Below are the code and all the weights of a small trained network. Each question names an input and a class and asks about switching units off, where a switched-off unit gives its printed mean instead of its output.

import numpy as np


def w(rows, s, z=0):
    codes = np.array(rows[::2]) - 128.0
    scale = np.full(codes.shape[1], s)
    scale[-1] = z or s
    return codes * scale


def f(y):
    return np.maximum(y, 0)


def log_softmax(a):
    a = a - a.max(-1, keepdims=True)
    return a - np.log(np.exp(a).sum(-1, keepdims=True))


def net(x, mask):
    res = np.array(x, float).reshape(1, 3) / 4 @ E
    y = f(res @ A[0][:, :-1].T + A[0][:, -1])
    res = res + np.where(mask, y, B[0][:, -1]) @ B[0][:, :-1]
    return log_softmax(res[-1] @ U[:, :-1].T + U[:, -1])


A, B = {}, {}
E = w([
[149,22,113,190,193,49,120,151,132,94,73,169],'x0',
[153,111,83,87,179,117,199,2,193,115,156,169],'x1',
[224,210,94,128,108,98,89,118,157,21,54,28],'x2',
],0.011)
A[0] = w([
[133,164,139,73,61,196,115,114,126,131,183,112,40],'n0',
[148,123,113,100,130,116,185,53,187,149,161,133,95],'n1',
[107,121,173,130,76,122,87,208,66,140,92,103,118],'n2',
[181,200,67,127,91,117,59,118,171,95,62,87,220],'n3',
[134,96,198,118,132,188,173,174,61,182,192,214,200],'n4',
[140,121,165,158,52,143,82,197,48,149,148,70,127],'n5',
[89,196,171,60,82,201,122,105,137,165,151,57,38],'n6',
[82,119,198,173,137,129,181,156,110,210,178,148,200],'n7',
[219,153,160,98,116,149,82,152,146,39,121,72,184],'n8',
[152,38,119,186,216,61,124,204,163,127,44,184,10],'n9',
[63,194,142,19,92,162,157,160,170,148,158,98,4],'n10',
[103,121,146,143,123,99,91,209,104,162,87,113,67],'n11',
[216,178,132,151,142,139,75,146,132,48,61,103,220],'n12',
[58,78,170,121,121,143,164,129,142,189,164,152,182],'n13',
[174,144,41,61,195,121,254,61,190,122,159,182,78],'n14',
[113,183,139,79,77,202,105,130,145,202,206,91,16],'n15',
[37,92,128,145,143,141,131,136,58,198,145,193,187],'n16',
[157,43,123,171,170,61,103,163,81,87,136,149,32],'n17',
[103,152,191,205,100,128,114,223,98,116,176,94,134],'n18',
],0.009,0.002)
B[0] = w([
[83,85,136,165,88,175,76,144,172,125,49,133,191],'n0',
[194,62,180,58,193,121,60,93,70,84,210,12,186],'n1',
[159,69,181,77,207,97,84,41,77,43,179,99,218],'n2',
[174,179,80,91,80,116,255,171,63,202,156,247,253],'n3',
[217,215,47,122,123,89,154,189,136,148,159,149,225],'n4',
[181,112,177,67,182,129,68,59,45,47,205,31,228],'n5',
[72,71,117,194,61,173,67,176,202,122,61,164,215],'n6',
[210,129,62,105,131,69,212,165,121,141,179,190,211],'n7',
[128,220,117,110,122,116,185,162,101,161,107,160,239],'n8',
[49,89,66,241,60,211,43,175,244,50,59,156,236],'n9',
[65,67,141,164,93,192,155,132,193,122,32,193,195],'n10',
[110,76,186,50,199,117,70,44,100,65,166,75,193],'n11',
[187,169,106,142,96,34,190,191,163,201,173,179,250],'n12',
[164,146,95,108,133,100,171,199,73,191,140,131,207],'n13',
[130,61,178,22,164,125,81,56,5,49,154,25,230],'n14',
[35,86,143,190,134,208,94,101,209,118,48,203,209],'n15',
[213,188,44,125,88,62,179,195,165,225,172,127,227],'n16',
[47,95,139,164,90,231,93,200,190,82,51,160,201],'n17',
[171,81,228,78,173,64,55,73,65,102,145,74,216],'n18',
],0.0077,0.016)
U = w([
[220,254,52,105,87,66,216,223,83,198,154,202,250],'0',
[166,77,174,54,180,101,69,51,36,63,167,74,122],'1',
[41,83,87,217,68,201,73,188,208,90,44,205,7],'2',
],0.0097,0.002)

Each question gives the input, the list of numbers given to net, and the class t.
The units are the neurons (one row each of A and B). Each row of codes is followed by its name. A weight is (code - 128) times the scale printed after its matrix; where a second scale follows, it is the last column's (A, B and U).
mask holds one flag per neuron, in row order. A switched-off neuron (its flag False) gives its mean, the last column of its row in B, instead of its output. The means were averaged over made-up inputs and are rounded, as every weight is.
A unit's drop is (log p(t) with every unit on - log p(t) with that unit switched off) / (log p(t) with every unit on - log p(t) with every unit switched off).
unit that matters most: the unit with the biggest drop
k most important neurons: the k neurons with the biggest drops, biggest first
drop of u: that unit's drop, to one decimal
input [-8,7,1], class 2: unit that matters most => n6
input [-2,-8,7], class 1: 2 most important neurons => n5, n2
input [-5,5,0], class 1: 2 most important neurons => n14, n1
input [3,8,7], class 1: 4 most important neurons => n14, n1, n16, n4
input [6,-5,-5], class 2: 2 most important neurons => n9, n17
input [7,6,3], class 2: 3 most important neurons => n9, n5, n17
input [4,3,-2], class 2: 2 most important neurons => n5, n9
input [0,2,-1], class 1: 2 most important neurons => n3, n12
input [7,-5,1], class 2: 2 most important neurons => n9, n17
input [8,0,-4], class 2: drop of n9 => 0.3
input [0,2,1], class 1: drop of n4 => 0.2
input [7,-4,-1], class 2: drop of n9 => 1.3
